Here is a tiny trained network, its code and every weight. The questions are about switching its units off for an input and a target symbol, where a switched-off unit gives its printed mean instead of its output.

import numpy as np


def w(rows, s, z=0):
    codes = np.array(rows[::2]) - 128.0
    scale = np.full(codes.shape[1], s)
    scale[-1] = z or s
    return codes * scale


def norm(h):
    return h / np.sqrt((h * h).mean(-1, keepdims=True) + 1e-5)


def softmax(a):
    e = np.exp(a - a.max(-1, keepdims=True))
    return e / e.sum(-1, keepdims=True)


def log_softmax(a):
    a = a - a.max(-1, keepdims=True)
    return a - np.log(np.exp(a).sum(-1, keepdims=True))


def net(x, mask):
    ids = ['γδελπφ'.index(c) for c in x.split()]
    T = len(ids)
    res = E[ids] + P[:T]
    u = 0
    for l in range(2):
        r = norm(res)
        for j in range(3):
            rows = slice(4 * j, 4 * j + 4)
            q, k, v = (r @ M[l][rows].T for M in (Q, K, V))
            z = softmax(np.where(np.tri(T) > 0, q @ k.T / 4**0.5, -1e9)) @ v
            o = O[l][rows]
            res = res + np.where(mask[u + j], z, o[:, -1]) @ o[:, :-1]
        u += 3
    return log_softmax(norm(res)[-1] @ U[:, :-1].T + U[:, -1])


Q, K, V, O = {}, {}, {}, {}
E = w([
[62,87,194,82,213,103,81,50,186,191,186,197],'γ',
[107,184,103,85,150,170,107,20,135,136,79,167],'δ',
[155,105,129,79,119,152,213,85,76,93,212,31],'ε',
[118,63,101,245,181,227,95,123,142,158,220,114],'λ',
[222,82,223,129,77,150,149,215,150,140,78,187],'π',
[111,135,29,137,155,71,169,212,186,120,130,169],'φ',
],0.011)
P = w([
[80,208,156,157,6,91,93,105,125,116,179,115],'0',
[182,139,106,179,114,71,170,59,106,186,176,177],'1',
[138,65,87,120,116,99,118,85,58,71,143,211],'2',
[38,92,143,130,116,142,139,126,133,2,129,153],'3',
[103,121,119,72,135,153,99,127,219,130,132,77],'4',
[174,147,104,80,228,143,152,153,150,206,111,94],'5',
[135,116,98,117,205,134,171,123,60,83,125,190],'6',
],0.0069)
Q[0] = w([
[157,156,92,145,133,107,147,148,87,124,147,83],'L0H1',
[62,145,113,138,142,75,78,110,124,140,133,144],'L0H1',
[120,138,123,130,118,124,124,85,144,142,144,109],'L0H1',
[146,75,149,121,208,202,157,104,174,139,138,168],'L0H1',
[115,147,79,180,157,182,116,105,129,128,133,153],'L0H2',
[87,185,134,126,87,90,68,102,65,129,62,79],'L0H2',
[139,196,138,152,114,49,107,152,65,150,72,101],'L0H2',
[133,184,113,91,51,69,191,147,102,80,82,133],'L0H2',
[107,108,148,161,103,72,158,98,43,38,115,221],'L0H3',
[58,102,142,87,23,151,33,114,254,23,116,57],'L0H3',
[89,87,135,192,130,153,176,86,85,41,177,209],'L0H3',
[157,147,117,76,207,132,128,65,113,185,107,159],'L0H3',
],0.0086)
K[0] = w([
[119,115,125,130,154,116,99,116,103,147,168,91],'L0H1',
[115,146,98,157,142,122,127,140,148,100,137,150],'L0H1',
[116,144,123,130,133,140,113,122,120,151,122,148],'L0H1',
[142,124,117,97,148,171,162,119,126,101,50,133],'L0H1',
[125,167,109,96,168,152,131,126,111,121,85,159],'L0H2',
[102,140,161,176,121,126,64,85,134,148,159,152],'L0H2',
[123,163,126,186,80,99,70,121,124,178,173,155],'L0H2',
[105,137,129,155,81,84,105,121,93,112,175,136],'L0H2',
[44,157,151,135,76,140,135,158,187,68,122,102],'L0H3',
[166,202,135,155,130,105,159,125,178,250,134,98],'L0H3',
[80,158,190,148,116,162,89,136,166,85,148,104],'L0H3',
[115,97,116,139,135,145,104,134,154,107,103,174],'L0H3',
],0.012)
V[0] = w([
[133,115,149,82,155,59,118,110,112,142,134,139],'L0H1',
[138,149,88,98,70,104,180,131,124,117,97,106],'L0H1',
[142,101,180,72,141,145,127,122,85,159,80,106],'L0H1',
[148,142,147,102,161,118,137,121,171,119,139,69],'L0H1',
[111,253,115,135,116,135,94,43,115,136,52,129],'L0H2',
[140,67,122,176,168,225,81,111,137,112,169,151],'L0H2',
[126,152,77,216,129,151,125,116,115,132,143,143],'L0H2',
[168,162,137,160,66,176,112,150,82,195,143,155],'L0H2',
[225,109,125,104,98,134,171,182,105,117,92,159],'L0H3',
[117,37,151,188,144,127,63,214,187,125,192,127],'L0H3',
[148,147,157,146,136,113,53,104,186,193,50,201],'L0H3',
[142,100,238,129,111,192,114,102,88,116,109,91],'L0H3',
],0.0052)
O[0] = w([
[79,96,156,129,93,112,136,134,159,118,150,122,119],'L0H1',
[107,137,98,62,103,93,161,92,111,146,125,91,158],'L0H1',
[243,99,172,110,142,136,143,127,118,63,162,135,117],'L0H1',
[132,130,129,95,128,146,103,176,132,45,130,128,82],'L0H1',
[93,69,83,72,169,147,3,71,198,110,73,142,3],'L0H2',
[163,173,117,113,166,200,162,96,112,204,119,161,100],'L0H2',
[20,165,138,150,156,174,116,135,138,75,89,138,107],'L0H2',
[143,112,127,170,66,106,180,27,175,131,39,62,137],'L0H2',
[77,119,92,173,117,82,188,141,181,40,233,182,212],'L0H3',
[138,90,129,114,36,44,73,192,107,140,206,66,211],'L0H3',
[135,218,86,175,45,166,198,189,46,179,137,204,145],'L0H3',
[57,86,81,17,71,140,145,160,202,236,90,193,120],'L0H3',
],0.0044,0.0037)
Q[1] = w([
[116,74,130,172,149,149,155,87,155,88,159,211],'L1H1',
[135,197,122,152,147,216,170,150,92,154,86,217],'L1H1',
[162,137,177,162,160,147,252,73,185,84,168,164],'L1H1',
[161,84,93,65,94,114,129,122,135,140,160,153],'L1H1',
[140,49,210,198,108,119,139,149,167,132,129,165],'L1H2',
[118,76,126,108,190,126,149,133,106,162,254,158],'L1H2',
[70,161,63,113,113,103,61,121,127,14,92,81],'L1H2',
[91,122,132,180,252,114,154,187,135,192,153,155],'L1H2',
[140,160,121,237,136,103,95,118,114,48,105,45],'L1H3',
[97,127,146,131,140,160,106,121,109,197,173,90],'L1H3',
[124,108,138,136,124,156,69,101,176,78,67,118],'L1H3',
[111,171,110,110,135,106,114,162,155,173,72,163],'L1H3',
],0.0092)
K[1] = w([
[117,168,140,129,92,90,178,179,125,87,97,119],'L1H1',
[132,169,183,52,163,72,137,129,116,118,108,191],'L1H1',
[227,162,102,57,134,111,182,171,136,68,80,90],'L1H1',
[165,79,186,139,91,187,146,133,149,126,173,136],'L1H1',
[158,72,200,166,106,100,160,192,137,87,120,169],'L1H2',
[169,101,114,71,187,135,193,199,120,51,176,89],'L1H2',
[55,114,94,158,111,112,71,72,154,95,122,133],'L1H2',
[141,171,108,78,203,90,175,255,144,84,87,132],'L1H2',
[73,121,102,202,144,75,76,83,134,173,140,134],'L1H3',
[168,96,117,130,164,235,97,106,98,151,191,130],'L1H3',
[121,145,153,149,90,127,92,73,121,104,88,146],'L1H3',
[132,125,171,133,126,139,157,155,158,156,75,166],'L1H3',
],0.0097)
V[1] = w([
[76,66,123,196,144,173,131,91,128,158,196,161],'L1H1',
[129,195,177,32,139,38,150,120,95,114,137,161],'L1H1',
[84,124,178,129,119,179,131,101,112,125,172,130],'L1H1',
[165,70,69,171,128,183,177,217,135,107,76,68],'L1H1',
[128,147,141,131,49,116,131,67,98,126,131,85],'L1H2',
[62,152,60,163,175,80,108,114,175,140,143,162],'L1H2',
[138,121,255,148,119,116,86,190,157,156,110,194],'L1H2',
[163,177,91,125,110,33,131,202,150,81,42,127],'L1H2',
[206,102,175,200,134,150,148,154,145,141,93,126],'L1H3',
[117,115,114,141,167,120,154,124,160,191,162,154],'L1H3',
[117,125,44,110,100,141,165,74,81,124,120,74],'L1H3',
[125,125,191,96,103,127,78,82,90,156,182,118],'L1H3',
],0.005)
O[1] = w([
[214,138,174,128,86,124,154,152,114,66,126,140,135],'L1H1',
[79,142,55,97,129,119,142,64,123,161,211,62,158],'L1H1',
[152,124,153,114,124,114,163,95,117,151,93,122,130],'L1H1',
[90,195,102,207,140,107,79,155,120,197,68,205,180],'L1H1',
[165,122,129,135,214,124,157,189,137,95,122,89,127],'L1H2',
[144,165,95,152,122,111,175,179,202,170,98,213,52],'L1H2',
[205,134,152,28,94,123,184,102,127,83,120,73,219],'L1H2',
[91,51,91,118,66,129,187,121,145,122,208,120,252],'L1H2',
[96,161,69,68,76,125,130,76,151,63,120,148,201],'L1H3',
[119,154,137,107,91,96,92,142,114,1,122,109,167],'L1H3',
[161,147,105,175,184,133,119,128,118,92,175,104,102],'L1H3',
[125,91,127,171,174,95,183,188,172,98,88,158,102],'L1H3',
],0.0048,0.0025)
U = w([
[193,112,230,121,81,112,87,210,121,138,55,153,2],'γ',
[68,76,157,54,238,111,55,45,211,139,112,156,106],'δ',
[107,122,141,254,219,139,71,147,64,114,181,61,246],'ε',
[92,254,109,141,169,228,108,84,68,146,23,186,49],'λ',
[142,117,158,54,100,167,186,78,51,126,158,51,180],'π',
[52,129,46,140,100,80,163,198,161,138,174,189,152],'φ',
],0.0052,0.0012)

Each question gives the input, a string of symbols that net reads in full, and the target symbol t.
The units are the heads (4 rows each of Q, K, V and O). Each row of codes is followed by its name. A weight is (code - 128) times the scale printed after its matrix; where a second scale follows, it is the last column's (O and U).
mask holds one flag per head, layer by layer. A switched-off head (its flag False) gives its mean, the last column of its rows in O, instead of its output. The means were averaged over made-up inputs and are rounded, as every weight is.
A unit's drop is (log p(t) with every unit on - log p(t) with that unit switched off) / (log p(t) with every unit on - log p(t) with every unit switched off).
The circuit of an input: a set's keep is (log p(t) with only the set's units on - log p(t) with every unit switched off) / (log p(t) with every unit on - log p(t) with every unit switched off). Starting from all 6 units, units are removed one at a time, each time the one whose removal leaves the highest keep (on an exact tie, the one counted first), for as long as the keep stays at least 0.8.
units of the circuit, in order: the units of the circuit, biggest drop first
unit that matters most: the unit with the biggest drop
which heads matter: for each layer, one digit per head in row order, 1 if its drop is at least 0.15 and else 0, layers parted by /
drop of u: that unit's drop, to one decimal
input π π π γ, target π: which heads matter	010 / 010
input ε λ ε ε π ε ε, target δ: which heads matter	001 / 000
input π ε λ π φ δ, target γ: which heads matter	001 / 100
input φ γ π ε φ, target π: units of the circuit, in order	L0H3; L1H1
input ε γ δ, target δ: which heads matter	010 / 100
input γ λ π π π π λ, target φ: unit that matters most	L0H3
input γ λ λ, target λ: units of the circuit, in order	L0H2; L1H2
input π γ φ ε ε φ δ, target δ: which heads matter	011 / 000
input π π φ π γ, target φ: which heads matter	001 / 000
input φ δ ε π λ, target π: which heads matter	010 / 010
input π φ π π φ φ π, target φ: which heads matter	001 / 100
input φ λ φ π π φ, target ε: which heads matter	001 / 000
input ε π λ, target δ: which heads matter	001 / 000
input γ π π, target π: unit that matters most	L1H2
input λ π φ π γ π ε, target φ: which heads matter	001 / 100
input φ γ φ ε, target ε: units of the circuit, in order	L1H2; L1H3
input π φ γ, target φ: units of the circuit, in order	L0H3; L1H2
input λ ε φ, target γ: units of the circuit, in order	L0H3; L1H1
input γ φ π, target π: which heads matter	001 / 110
input φ ε δ π φ, target δ: unit that matters most	L0H3
input π ε γ δ λ, target δ: which heads matter	011 / 000
input δ δ φ π ε, target λ: drop of L1H1	0.1
input δ φ φ φ φ δ, target ε: drop of L1H3	0.2
input φ π φ ε φ π, target ε: drop of L0H3	1.2
input φ π π λ δ π, target φ: drop of L1H2	-0.3
